Below is a small trained network, with its code and all its weights. Each question gives an input and a target symbol and asks what happens when units are switched off, that is, made to give their printed mean instead of their output.

import numpy as np


def w(rows, s, z=0):
    codes = np.array(rows[::2]) - 128.0
    scale = np.full(codes.shape[1], s)
    scale[-1] = z or s
    return codes * scale


def norm(h):
    return h / np.sqrt((h * h).mean(-1, keepdims=True) + 1e-5)


def f(y):
    return y / 2 * (1 + np.tanh(0.7978845608 * (y + 0.044715 * y**3)))


def softmax(a):
    e = np.exp(a - a.max(-1, keepdims=True))
    return e / e.sum(-1, keepdims=True)


def log_softmax(a):
    a = a - a.max(-1, keepdims=True)
    return a - np.log(np.exp(a).sum(-1, keepdims=True))


def net(x, mask):
    ids = ['αβδεζθλμστφψ'.index(c) for c in x.split()]
    T = len(ids)
    res = E[ids] + P[:T]
    r = norm(res)
    for j in range(2):
        rows = slice(2 * j, 2 * j + 2)
        q, k, v = (r @ M[0][rows].T for M in (Q, K, V))
        z = softmax(np.where(np.tri(T) > 0, q @ k.T / 2**0.5, -1e9)) @ v
        o = O[0][rows]
        res = res + np.where(mask[j], z, o[:, -1]) @ o[:, :-1]
    y = f(norm(res) @ A[0][:, :-1].T + A[0][:, -1])
    res = res + np.where(mask[2:10], y, B[0][:, -1]) @ B[0][:, :-1]
    return log_softmax(norm(res)[-1] @ U[:, :-1].T + U[:, -1])


Q, K, V, O, A, B = {}, {}, {}, {}, {}, {}
E = w([
[6,142,145],'α',
[66,130,77],'β',
[136,100,131],'δ',
[107,146,137],'ε',
[130,108,137],'ζ',
[121,44,180],'θ',
[131,166,115],'λ',
[150,97,127],'μ',
[135,165,125],'σ',
[54,56,58],'τ',
[182,196,79],'φ',
[121,154,150],'ψ',
],0.018)
P = w([
[37,178,10],'0',
[88,154,42],'1',
[119,153,55],'2',
[137,137,100],'3',
[156,131,131],'4',
[194,109,167],'5',
[196,110,207],'6',
[222,94,252],'7',
],0.0023)
Q[0] = w([
[108,157,131],'H1',
[137,117,125],'H1',
[252,49,175],'H2',
[109,159,35],'H2',
],0.015)
K[0] = w([
[41,117,127],'H1',
[142,177,96],'H1',
[254,189,224],'H2',
[24,133,91],'H2',
],0.008)
V[0] = w([
[66,140,96],'H1',
[193,91,151],'H1',
[72,21,127],'H2',
[155,110,3],'H2',
],0.0055)
O[0] = w([
[85,168,168,149],'H1',
[103,198,124,142],'H1',
[123,47,145,251],'H2',
[204,127,254,238],'H2',
],0.0053,0.0026)
A[0] = w([
[87,216,161,155],'N1',
[101,254,173,171],'N2',
[33,99,146,249],'N3',
[180,129,135,213],'N4',
[95,137,150,171],'N5',
[157,116,28,135],'N6',
[174,136,192,125],'N7',
[123,142,139,12],'N8',
],0.0091,0.002)
B[0] = w([
[240,52,184,169],'N1',
[161,98,254,203],'N2',
[155,191,133,253],'N3',
[92,183,101,202],'N4',
[194,137,154,147],'N5',
[60,191,140,147],'N6',
[149,139,43,210],'N7',
[136,70,107,97],'N8',
],0.0068,0.0033)
U = w([
[31,149,246,129],'α',
[225,149,235,178],'β',
[135,92,140,75],'δ',
[129,124,137,23],'ε',
[109,15,217,158],'ζ',
[13,50,104,46],'θ',
[217,253,123,133],'λ',
[217,47,60,87],'μ',
[153,203,34,96],'σ',
[159,88,106,201],'τ',
[211,187,68,72],'φ',
[38,233,111,253],'ψ',
],0.018,0.0043)

Each question gives the input, a string of symbols that net reads in full, and the target symbol t.
The units are the heads (2 rows each of Q, K, V and O) and the neurons (one row each of A and B). Each row of codes is followed by its name. A weight is (code - 128) times the scale printed after its matrix; where a second scale follows, it is the last column's (O, A, B and U).
mask holds one flag per unit, heads first, then neurons. A switched-off unit (its flag False) gives its mean, the last column of its rows in O or B, instead of its output. The means were averaged over made-up inputs and are rounded, as every weight is.
A unit's drop is (log p(t) with every unit on - log p(t) with that unit switched off) / (log p(t) with every unit on - log p(t) with every unit switched off).
unit that matters most: the unit with the biggest drop
k most important neurons: the k neurons with the biggest drops, biggest first
heads that matter: for each layer, one digit per head in row order, 1 if its drop is at least 0.15 and else 0, layers parted by /
drop when u is switched off: that unit's drop, to one decimal
input ψ α λ μ μ ζ δ, target μ: heads that matter => 00
input μ σ φ ζ, target φ: heads that matter => 01
input δ δ μ λ, target β: heads that matter => 00
input θ θ ζ, target θ: heads that matter => 01
input β μ ζ, target μ: 2 most important neurons => [N2 N7]
input σ ε μ, target σ: 2 most important neurons => [N2 N1]
input μ θ φ ζ ζ β λ μ, target μ: unit that matters most => N3
input ζ ζ μ ζ μ μ ζ, target μ: 2 most important neurons => [N2 N6]
input ζ σ ζ μ, target σ: drop when N2 is switched off => 0.4
input α τ δ ψ ζ, target ψ: drop when H2 is switched off => 0.9
input μ ε μ θ ψ θ ζ, target ψ: drop when N2 is switched off => 0.1
input σ δ μ ψ β μ, target ψ: drop when N1 is switched off => 0.2
